Here is a tiny trained network, its code and every weight. The questions are about switching its units off for an input and a class, where a switched-off unit gives its printed mean instead of its output.

import numpy as np


def w(rows, s, z=0):
    codes = np.array(rows[::2]) - 128.0
    scale = np.full(codes.shape[1], s)
    scale[-1] = z or s
    return codes * scale


def f(y):
    return y / 2 * (1 + np.tanh(0.7978845608 * (y + 0.044715 * y**3)))


def log_softmax(a):
    a = a - a.max(-1, keepdims=True)
    return a - np.log(np.exp(a).sum(-1, keepdims=True))


def net(x, mask):
    res = np.array(x, float).reshape(1, 8) / 4 @ E
    y = f(res @ A[0][:, :-1].T + A[0][:, -1])
    res = res + np.where(mask, y, B[0][:, -1]) @ B[0][:, :-1]
    return log_softmax(res[-1] @ U[:, :-1].T + U[:, -1])


A, B = {}, {}
E = w([
[130,137,116,134,134,120,118,124,123,131,119,112],'x0',
[146,133,119,118,125,112,125,136,124,127,127,125],'x1',
[130,232,244,107,45,157,78,5,14,231,214,76],'x2',
[137,116,131,122,125,126,136,123,129,125,132,132],'x3',
[146,113,111,123,117,141,126,119,121,128,132,148],'x4',
[71,219,103,70,20,120,249,133,107,237,34,253],'x5',
[137,121,125,129,128,121,141,120,120,146,128,136],'x6',
[92,206,48,15,235,96,98,96,174,160,234,187],'x7',
],0.0042)
A[0] = w([
[201,71,177,217,51,165,124,133,128,109,44,117,22],'n0',
[239,63,181,216,250,109,17,61,188,54,233,14,38],'n1',
[178,65,210,220,49,183,156,153,96,108,42,82,51],'n2',
[104,170,79,55,226,96,116,93,159,141,210,174,7],'n3',
[148,224,245,89,74,211,90,19,3,190,229,57,36],'n4',
[107,173,66,49,190,110,79,122,170,144,228,180,5],'n5',
],0.004,0.0028)
B[0] = w([
[57,148,50,145,66,160,62,211,88,152,215,36,149],'n0',
[200,219,128,234,53,17,165,48,227,247,74,230,254],'n1',
[36,151,74,131,41,133,15,194,58,172,236,109,174],'n2',
[68,144,22,164,37,185,27,192,80,145,204,31,154],'n3',
[237,68,46,178,229,220,225,253,201,47,29,59,227],'n4',
[46,155,29,163,11,179,39,238,74,163,215,56,154],'n5',
],0.0055,0.0042)
U = w([
[140,126,136,134,138,130,141,128,134,120,110,127,254],'0',
[219,41,30,141,230,211,230,234,208,32,29,52,49],'1',
[14,136,61,129,16,152,13,183,45,165,254,38,8],'2',
[166,234,162,165,37,38,202,27,192,244,53,225,44],'3',
[105,104,185,94,195,105,153,53,113,84,116,111,238],'4',
[102,89,195,114,173,132,130,80,98,78,120,146,219],'5',
[114,87,194,97,169,120,147,65,118,80,130,108,200],'6',
[124,70,190,85,188,132,145,54,101,80,134,148,175],'7',
],0.005,0.0042)

Each question gives the input, the list of numbers given to net, and the class t.
The units are the neurons (one row each of A and B). Each row of codes is followed by its name. A weight is (code - 128) times the scale printed after its matrix; where a second scale follows, it is the last column's (A, B and U).
mask holds one flag per neuron, in row order. A switched-off neuron (its flag False) gives its mean, the last column of its row in B, instead of its output. The means were averaged over made-up inputs and are rounded, as every weight is.
A unit's drop is (log p(t) with every unit on - log p(t) with that unit switched off) / (log p(t) with every unit on - log p(t) with every unit switched off).
The circuit of an input: a set's keep is (log p(t) with only the set's units on - log p(t) with every unit switched off) / (log p(t) with every unit on - log p(t) with every unit switched off). Starting from all 6 units, units are removed one at a time, each time the one whose removal leaves the highest keep (on an exact tie, the one counted first), for as long as the keep stays at least 0.8.
units of the circuit, in order: the units of the circuit, biggest drop first
most important unit: the unit with the biggest drop
top k neurons: the k neurons with the biggest drops, biggest first
drop when u is switched off: that unit's drop, to one decimal
input [2,2,6,3,-4,4,1,5], class 1: units of the circuit, in order	[n4]
input [3,0,0,-5,-5,7,-5,8], class 2: top 3 neurons	[n5 n3 n1]
input [5,-2,-4,-7,-4,-5,-1,-7], class 2: top 2 neurons	[n2 n0]
input [6,-6,-6,1,7,-4,0,-7], class 2: top 2 neurons	[n2 n0]
input [-8,-2,-7,-5,1,-7,-1,8], class 2: top 2 neurons	[n5 n3]
input [-3,-7,-3,-5,8,5,7,8], class 2: top 2 neurons	[n5 n3]
input [-6,-1,-3,1,4,-2,0,-6], class 2: top 4 neurons	[n2 n0 n4 n1]
input [2,-6,-5,6,-8,-8,7,3], class 3: top 2 neurons	[n1 n4]
input [-4,-4,0,-2,2,2,1,-7], class 2: units of the circuit, in order	[n2 n0]
input [-4,-3,7,-7,5,3,0,-1], class 1: top 2 neurons	[n4 n1]
input [0,-3,4,0,2,1,-3,-8], class 2: top 2 neurons	[n2 n0]
input [-6,6,8,7,7,-7,-5,8], class 1: top 2 neurons	[n4 n2]
input [-4,-1,7,5,1,5,-6,8], class 2: top 3 neurons	[n5 n3 n1]
input [5,-3,-2,3,7,-7,-4,2], class 3: most important unit	n1
input [-3,-7,-1,0,1,-7,3,-3], class 3: drop when n1 is switched off	0.8
input [-4,-7,8,-1,0,2,0,1], class 1: drop when n4 is switched off	0.8
input [-5,-8,-4,8,-7,-8,-3,-5], class 3: drop when n5 is switched off	0.0
